Below is a small trained network, with its code and all its weights. Each question gives an input and a class and asks what happens when units are switched off, that is, made to give their printed mean instead of their output.

import numpy as np


def w(rows, s, z=0):
    codes = np.array(rows[::2]) - 128.0
    scale = np.full(codes.shape[1], s)
    scale[-1] = z or s
    return codes * scale


def f(y):
    return y / 2 * (1 + np.tanh(0.7978845608 * (y + 0.044715 * y**3)))


def log_softmax(a):
    a = a - a.max(-1, keepdims=True)
    return a - np.log(np.exp(a).sum(-1, keepdims=True))


def net(x, mask):
    res = np.array(x, float).reshape(1, 7) / 4 @ E
    y = f(res @ A[0][:, :-1].T + A[0][:, -1])
    res = res + np.where(mask, y, B[0][:, -1]) @ B[0][:, :-1]
    return log_softmax(res[-1] @ U[:, :-1].T + U[:, -1])


A, B = {}, {}
E = w([
[134,135,137,111,122,137,149,128,135,129,136],'x0',
[118,170,186,171,136,81,125,55,102,70,95],'x1',
[223,125,132,150,158,66,127,99,94,173,208],'x2',
[122,114,118,129,125,112,124,120,122,129,118],'x3',
[72,114,152,56,170,82,124,109,178,211,129],'x4',
[123,121,117,130,108,126,104,111,132,136,136],'x5',
[203,170,35,148,188,147,103,80,179,106,2],'x6',
],0.0092)
A[0] = w([
[50,119,117,103,80,192,141,151,205,81,51,99],'N0',
[142,112,47,255,66,119,165,108,108,76,141,129],'N1',
[101,196,187,129,131,148,110,71,95,129,84,118],'N2',
[186,138,118,187,63,157,100,155,135,86,140,93],'N3',
[174,207,91,170,155,155,118,73,193,175,35,109],'N4',
[226,142,117,119,139,83,128,111,120,164,159,97],'N5',
[113,114,57,111,149,162,163,96,119,121,152,254],'N6',
[116,174,177,120,148,65,149,38,161,12,137,106],'N7',
[147,57,47,128,129,171,172,194,194,153,130,122],'N8',
[179,131,65,125,141,116,146,123,204,108,106,94],'N9',
[46,145,115,138,206,63,129,41,207,206,125,123],'N10',
],0.0082,0.013)
B[0] = w([
[131,229,54,135,159,35,130,112,16,137,189,194],'N0',
[153,156,126,108,108,140,179,154,238,164,98,187],'N1',
[124,95,87,134,176,150,50,107,107,75,169,156],'N2',
[140,114,60,81,139,124,163,187,179,154,87,154],'N3',
[46,70,201,147,82,102,170,160,94,158,186,216],'N4',
[108,237,18,135,113,50,114,72,15,106,229,159],'N5',
[151,156,225,167,162,145,66,54,146,174,36,250],'N6',
[150,37,100,2,135,217,100,53,113,127,135,175],'N7',
[195,48,107,106,157,145,75,92,137,75,151,179],'N8',
[70,57,142,173,2,140,126,190,70,143,173,161],'N9',
[134,168,102,86,114,179,204,201,180,109,20,192],'N10',
],0.0088,0.013)
U = w([
[54,22,178,138,37,110,200,188,70,114,172,76],'0',
[126,217,35,139,189,64,137,110,65,94,145,54],'1',
[158,139,179,144,155,126,107,112,136,98,80,250],'2',
[147,138,176,150,175,138,127,102,142,101,95,254],'3',
[178,9,83,76,183,156,89,98,118,79,115,21],'4',
[161,157,95,84,135,137,228,181,202,98,86,63],'5',
],0.011,0.008)

Each question gives the input, the list of numbers given to net, and the class t.
The units are the neurons (one row each of A and B). Each row of codes is followed by its name. A weight is (code - 128) times the scale printed after its matrix; where a second scale follows, it is the last column's (A, B and U).
mask holds one flag per neuron, in row order. A switched-off neuron (its flag False) gives its mean, the last column of its row in B, instead of its output. The means were averaged over made-up inputs and are rounded, as every weight is.
A unit's drop is (log p(t) with every unit on - log p(t) with that unit switched off) / (log p(t) with every unit on - log p(t) with every unit switched off).
The circuit of an input: a set's keep is (log p(t) with only the set's units on - log p(t) with every unit switched off) / (log p(t) with every unit on - log p(t) with every unit switched off). Starting from all 11 units, units are removed one at a time, each time the one whose removal leaves the highest keep (on an exact tie, the one counted first), for as long as the keep stays at least 0.8.
circuit, biggest first: the units of the circuit, biggest drop first
most important unit: the unit with the biggest drop
top k neurons: the k neurons with the biggest drops, biggest first
drop of u: that unit's drop, to one decimal
input [0,5,-5,-1,-8,-2,-6], class 5: top 2 neurons -> N1; N4
input [5,-7,1,-1,-5,-4,5], class 4: top 2 neurons -> N8; N10
input [0,-4,3,-1,7,5,-6], class 5: most important unit -> N4
input [-3,0,1,4,-5,1,6], class 0: circuit, biggest first -> N4; N9
input [-2,8,-6,5,-2,0,4], class 4: top 2 neurons -> N7; N2
input [6,-5,5,-7,-5,0,7], class 0: top 2 neurons -> N9; N4
input [6,-2,5,0,3,2,6], class 0: top 2 neurons -> N4; N9
input [-3,7,-6,6,3,6,0], class 4: top 3 neurons -> N7; N2; N5
input [4,-5,8,-3,-1,0,-5], class 1: top 2 neurons -> N5; N4
input [4,7,-4,3,-8,-6,4], class 5: top 2 neurons -> N1; N3
input [7,8,3,-3,3,7,4], class 4: top 2 neurons -> N7; N2
input [1,4,-6,-8,5,3,-5], class 3: top 2 neurons -> N4; N5
input [-1,-1,-5,-8,0,7,-4], class 3: top 3 neurons -> N4; N5; N9
input [-6,0,6,1,-4,0,8], class 0: top 2 neurons -> N4; N9
input [-8,0,3,-7,6,-2,-6], class 2: circuit, biggest first -> N4
input [-7,4,-6,-3,8,-2,-6], class 5: top 2 neurons -> N10; N4
input [3,7,6,4,-8,2,-3], class 5: circuit, biggest first -> N1; N3
input [-3,4,8,-1,-8,2,-3], class 1: drop of N4 -> 0.1
input [-2,-4,3,-4,-6,0,5], class 5: drop of N1 -> 1.9
input [6,-3,-3,2,-8,6,5], class 5: circuit, biggest first -> N1
input [-7,-3,2,5,-1,0,-6], class 2: drop of N4 -> 1.2
